Below are the code and all the weights of a small trained network. Each question names an input and a target symbol and asks about switching units off, where a switched-off unit gives its printed mean instead of its output.

import numpy as np


def w(rows, s, z=0):
    codes = np.array(rows[::2]) - 128.0
    scale = np.full(codes.shape[1], s)
    scale[-1] = z or s
    return codes * scale


def norm(h):
    return h / np.sqrt((h * h).mean(-1, keepdims=True) + 1e-5)


def f(y):
    return y / 2 * (1 + np.tanh(0.7978845608 * (y + 0.044715 * y**3)))


def softmax(a):
    e = np.exp(a - a.max(-1, keepdims=True))
    return e / e.sum(-1, keepdims=True)


def log_softmax(a):
    a = a - a.max(-1, keepdims=True)
    return a - np.log(np.exp(a).sum(-1, keepdims=True))


def net(x, mask):
    ids = ['ΓΛΠΣΦαβζηθμξτψω'.index(c) for c in x.split()]
    T = len(ids)
    res = E[ids] + P[:T]
    u = 0
    for l in range(3):
        r = norm(res)
        for j in range(2):
            rows = slice(2 * j, 2 * j + 2)
            q, k, v = (r @ M[l][rows].T for M in (Q, K, V))
            z = softmax(np.where(np.tri(T) > 0, q @ k.T / 2**0.5, -1e9)) @ v
            o = O[l][rows]
            res = res + np.where(mask[u + j], z, o[:, -1]) @ o[:, :-1]
        u += 2
        y = f(norm(res) @ A[l][:, :-1].T + A[l][:, -1])
        res = res + np.where(mask[u : u + 4], y, B[l][:, -1]) @ B[l][:, :-1]
        u += 4
    return log_softmax(norm(res)[-1] @ U[:, :-1].T + U[:, -1])


Q, K, V, O, A, B = {}, {}, {}, {}, {}, {}
E = w([
[217,106,165,198,126,136,130,185,142,145,75],'Γ',
[110,142,128,157,131,188,119,202,102,129,119],'Λ',
[151,132,122,84,196,95,133,206,104,115,126],'Π',
[147,107,66,223,169,115,203,221,166,100,152],'Σ',
[106,199,138,119,186,192,177,84,180,199,114],'Φ',
[185,152,140,183,114,128,113,82,149,149,142],'α',
[143,144,38,200,179,100,126,92,107,120,165],'β',
[157,135,88,59,180,112,120,95,105,124,187],'ζ',
[84,91,90,115,132,172,49,48,158,170,118],'η',
[176,119,126,74,73,147,123,209,120,179,219],'θ',
[74,127,160,107,114,161,144,128,111,143,53],'μ',
[161,62,105,90,119,130,141,5,127,96,123],'ξ',
[143,68,133,127,177,89,91,95,105,193,86],'τ',
[74,137,100,151,161,161,143,89,72,83,96],'ψ',
[80,73,44,124,125,143,129,145,144,93,126],'ω',
],0.024)
P = w([
[78,150,79,67,125,126,123,187,129,160,137],'0',
[84,167,101,3,39,71,193,206,106,153,156],'1',
[141,125,86,89,163,126,113,172,153,111,134],'2',
[139,139,95,62,138,147,130,164,140,136,127],'3',
[138,143,88,29,112,137,145,146,130,206,115],'4',
[150,170,45,54,130,147,117,144,145,223,80],'5',
[115,37,135,35,144,176,178,189,153,140,199],'6',
[59,99,140,30,123,156,188,186,145,177,178],'7',
[100,116,97,87,183,165,116,160,166,174,116],'8',
[135,151,82,123,193,163,84,146,179,187,86],'9',
[121,116,91,118,220,193,96,161,184,153,113],'10',
[116,154,72,104,185,176,124,122,168,238,68],'11',
],0.0045)
Q[0] = w([
[214,144,124,70,86,75,74,70,122,81,228],'L0H0',
[147,101,165,155,56,167,218,155,160,76,63],'L0H0',
[163,167,78,123,140,174,107,150,126,180,120],'L0H1',
[74,136,97,159,92,2,104,116,87,97,64],'L0H1',
],0.0076)
K[0] = w([
[211,82,115,127,99,55,57,125,66,29,231],'L0H0',
[66,178,187,145,54,203,196,116,154,131,99],'L0H0',
[129,148,193,71,254,169,168,154,107,154,98],'L0H1',
[255,85,30,142,29,15,5,170,1,21,98],'L0H1',
],0.0057)
V[0] = w([
[131,90,96,127,159,137,65,128,107,118,150],'L0H0',
[17,166,208,129,126,69,161,148,247,119,32],'L0H0',
[143,169,57,49,144,215,254,105,211,225,86],'L0H1',
[128,130,138,146,65,56,96,119,69,84,120],'L0H1',
],0.0048)
O[0] = w([
[149,106,117,49,11,40,92,178,59,116,103,155],'L0H0',
[184,77,94,120,201,208,166,105,146,166,81,105],'L0H0',
[89,181,58,253,199,100,111,147,147,165,24,255],'L0H1',
[50,44,135,218,128,187,87,147,112,148,57,50],'L0H1',
],0.0075,0.0055)
A[0] = w([
[137,88,102,102,39,45,106,168,195,159,63,190],'L0N0',
[231,147,214,188,153,76,164,247,155,174,104,41],'L0N1',
[49,172,47,59,191,126,133,129,29,93,86,10],'L0N2',
[106,224,92,47,140,108,172,83,193,254,164,251],'L0N3',
],0.0051,0.0022)
B[0] = w([
[44,112,186,231,230,180,178,155,199,137,149,223],'L0N0',
[131,125,122,207,160,109,41,146,148,1,106,228],'L0N1',
[189,79,92,211,87,103,199,75,107,109,132,242],'L0N2',
[132,107,142,122,146,89,19,154,123,9,184,254],'L0N3',
],0.0087,0.0041)
Q[1] = w([
[84,200,142,136,20,164,117,191,125,125,244],'L1H0',
[212,130,125,65,59,112,97,87,254,163,205],'L1H0',
[238,141,196,166,127,189,90,127,132,111,132],'L1H1',
[70,142,77,168,171,178,221,197,141,142,84],'L1H1',
],0.0065)
K[1] = w([
[106,51,162,166,2,124,98,190,31,114,173],'L1H0',
[156,104,109,110,21,56,46,95,165,144,178],'L1H0',
[140,132,245,245,106,148,77,147,105,55,153],'L1H1',
[117,222,105,155,134,199,192,173,165,175,69],'L1H1',
],0.0075)
V[1] = w([
[76,183,180,123,173,133,101,114,93,80,228],'L1H0',
[52,57,179,228,169,124,133,200,3,60,84],'L1H0',
[148,125,206,182,188,184,138,112,83,115,193],'L1H1',
[200,126,179,190,195,189,112,107,115,107,74],'L1H1',
],0.0044)
O[1] = w([
[175,178,47,186,127,132,67,120,154,122,52,118],'L1H0',
[250,212,83,169,100,160,100,97,90,253,149,252],'L1H0',
[19,185,218,147,68,100,167,158,73,182,72,125],'L1H1',
[99,159,113,154,96,91,118,99,128,92,165,205],'L1H1',
],0.0077,0.0031)
A[1] = w([
[221,106,181,202,128,103,94,85,171,51,200,194],'L1N0',
[78,99,107,131,110,147,171,139,167,156,39,4],'L1N1',
[176,85,114,91,164,122,158,44,76,218,25,65],'L1N2',
[123,111,127,147,169,108,127,128,211,254,126,76],'L1N3',
],0.0067,0.0029)
B[1] = w([
[6,189,137,123,81,95,255,174,130,170,92,254],'L1N0',
[111,231,106,9,214,153,55,210,145,113,70,132],'L1N1',
[51,172,151,113,118,141,203,143,154,208,143,215],'L1N2',
[114,122,158,70,186,125,171,132,94,152,228,210],'L1N3',
],0.01,0.0047)
Q[2] = w([
[213,34,186,130,20,229,80,164,99,143,110],'L2H0',
[220,9,169,72,43,85,129,130,52,47,189],'L2H0',
[251,39,255,109,37,182,77,51,110,77,119],'L2H1',
[169,123,230,134,16,164,78,179,116,72,99],'L2H1',
],0.0061)
K[2] = w([
[169,8,107,174,28,110,153,160,121,213,108],'L2H0',
[125,59,99,124,48,31,150,155,108,122,193],'L2H0',
[203,64,102,147,8,65,141,145,93,137,254],'L2H1',
[148,110,138,127,50,115,108,151,68,110,188],'L2H1',
],0.0077)
V[2] = w([
[99,46,152,76,3,147,156,199,75,83,140],'L2H0',
[107,64,148,145,20,71,110,164,85,130,207],'L2H0',
[124,115,141,155,100,95,117,104,102,83,192],'L2H1',
[172,79,151,207,53,102,137,100,172,181,210],'L2H1',
],0.0049)
O[2] = w([
[85,164,110,146,141,123,127,182,120,187,72,2],'L2H0',
[165,147,91,107,170,129,128,60,131,188,54,38],'L2H0',
[179,183,127,119,81,170,205,90,122,70,160,82],'L2H1',
[189,122,109,153,143,119,141,131,205,4,133,72],'L2H1',
],0.012,0.0084)
A[2] = w([
[116,75,205,109,67,104,96,109,68,143,122,250],'L2N0',
[165,184,92,149,116,121,70,195,180,94,138,80],'L2N1',
[100,175,128,149,151,105,150,244,3,70,125,121],'L2N2',
[139,161,139,133,249,137,114,166,52,90,147,40],'L2N3',
],0.0072,0.0025)
B[2] = w([
[108,123,158,221,160,82,78,168,176,126,31,172],'L2N0',
[124,164,171,49,110,214,105,98,169,168,171,186],'L2N1',
[216,62,143,70,148,154,87,65,121,147,9,253],'L2N2',
[172,133,140,82,123,144,198,2,114,93,176,182],'L2N3',
],0.0093,0.0069)
U = w([
[164,132,164,196,163,141,150,161,225,130,77,84],'Γ',
[198,110,162,97,142,207,116,44,94,153,108,99],'Λ',
[179,106,139,53,177,61,141,103,101,90,67,90],'Π',
[153,103,57,155,192,150,171,193,185,129,153,35],'Σ',
[124,194,180,93,178,123,192,64,160,165,229,53],'Φ',
[117,229,207,197,85,100,124,131,157,126,107,111],'α',
[155,125,83,207,59,82,145,78,56,170,158,75],'β',
[138,201,52,97,147,28,111,128,87,120,155,65],'ζ',
[112,104,185,181,136,131,58,77,145,43,207,253],'η',
[169,166,152,115,52,175,64,181,116,173,177,193],'θ',
[61,176,167,17,115,209,155,185,157,130,106,161],'μ',
[60,146,161,91,41,81,190,106,214,111,106,147],'ξ',
[76,84,175,136,182,100,110,157,78,218,121,222],'τ',
[58,84,125,138,94,183,216,2,102,131,85,62],'ψ',
[81,49,30,100,122,180,95,113,197,134,146,79],'ω',
],0.0094,0.0038)

Each question gives the input, a string of symbols that net reads in full, and the target symbol t.
The units are the heads (2 rows each of Q, K, V and O) and the neurons (one row each of A and B). Each row of codes is followed by its name. A weight is (code - 128) times the scale printed after its matrix; where a second scale follows, it is the last column's (O, A, B and U).
mask holds one flag per unit, layer by layer, with each layer's heads first. A switched-off unit (its flag False) gives its mean, the last column of its rows in O or B, instead of its output. The means were averaged over made-up inputs and are rounded, as every weight is.
A unit's drop is (log p(t) with every unit on - log p(t) with that unit switched off) / (log p(t) with every unit on - log p(t) with every unit switched off).
The circuit of an input: a set's keep is (log p(t) with only the set's units on - log p(t) with every unit switched off) / (log p(t) with every unit on - log p(t) with every unit switched off). Starting from the 12 units with the biggest drops (on a tie, the unit counted first), units are removed one at a time, each time the one whose removal leaves the highest keep (on an exact tie, the one counted first), for as long as the keep stays at least 0.8.
circuit, biggest first: the units of the circuit, biggest drop first
unit that matters most: the unit with the biggest drop
top k neurons: the k neurons with the biggest drops, biggest first
top k neurons in layer l: the k neurons of layer l with the biggest drops, biggest first
heads that matter: for each layer, one digit per head in row order, 1 if its drop is at least 0.15 and else 0, layers parted by /
input α ω Λ τ ξ μ α, target τ: unit that matters most -> L1N0
input ξ Λ Π τ ξ Σ Φ Φ η ω ψ τ, target η: circuit, biggest first -> (L2H0, L1N0)
input Φ μ Σ τ Π ξ Γ ζ β, target τ: circuit, biggest first -> (L2H1, L1N1)
input τ Π Φ τ Σ τ Γ Λ α ζ, target η: top 2 neurons -> (L1N2, L0N3)
input τ τ Φ Λ, target Λ: heads that matter -> 00 / 00 / 01
input ψ μ ζ ω τ ω θ Φ ω, target η: top 3 neurons -> (L1N2, L1N0, L2N2)
input μ ζ η, target τ: heads that matter -> 10 / 00 / 01
input Π β α τ τ Φ, target η: top 3 neurons -> (L0N3, L1N0, L1N2)
input Σ Γ Σ τ τ ξ θ, target μ: circuit, biggest first -> (L2H0, L1H0, L1N0)
input Γ Φ Σ, target η: circuit, biggest first -> (L2H0, L1N2)
input β Π ψ τ ζ, target Π: circuit, biggest first -> (L0N3, L1N0, L2N2)
input ψ ω Φ τ τ ψ, target η: top 2 neurons -> (L1N0, L0N2)
input ξ η θ θ ψ τ ω Γ μ ω Φ τ, target η: heads that matter -> 00 / 10 / 10
input ψ Σ Φ Λ, target η: top 2 neurons -> (L1N0, L0N1)
input ω Π Φ θ ω Π, target η: circuit, biggest first -> (L2H0)
input Σ ω τ ζ τ τ α μ ζ Π Γ, target τ: circuit, biggest first -> (L1N0, L2H1)
input ω η τ Π τ τ Σ β τ Σ Π ψ, target β: top 2 neurons in layer 0 -> (L0N2, L0N0)
input θ θ μ μ θ α θ, target τ: circuit, biggest first -> (L2H1, L2H0)
input Σ ω Λ Γ Π ω ω Γ ψ β ζ, target Π: top 4 neurons -> (L0N3, L1N0, L2N2, L1N2)
input η μ ω τ β τ Π ψ, target τ: top 2 neurons -> (L1N1, L2N3)
input Φ τ η ω Σ Γ μ, target τ: circuit, biggest first -> (L2H1, L1N0)
input μ ω ω, target τ: top neuron in layer 0 -> (L0N1)
input Γ τ ξ Σ τ ψ η τ Π Γ, target α: top 2 neurons -> (L1N0, L0N1)
input ξ η Π Σ θ Π, target Λ: top 2 neurons in layer 2 -> (L2N2, L2N1)
input θ Π μ ξ Λ μ α, target α: top 2 neurons in layer 1 -> (L1N2, L1N3)
input Σ Γ τ Λ Π Π μ ζ, target ζ: top 3 neurons -> (L1N2, L0N0, L0N3)
input τ τ Φ Π Σ τ Φ Λ Γ, target η: circuit, biggest first -> (L0N1)
input Φ θ Σ Σ Π ψ Φ θ τ ψ Λ, target η: top 4 neurons -> (L0N2, L1N0, L0N1, L1N2)
input Π θ Π Λ ψ τ Φ ω Γ θ, target η: top 2 neurons in layer 0 -> (L0N3, L0N1)
input τ Π Π Γ ω τ τ μ Γ Π θ, target τ: top 3 neurons -> (L1N1, L1N0, L2N2)
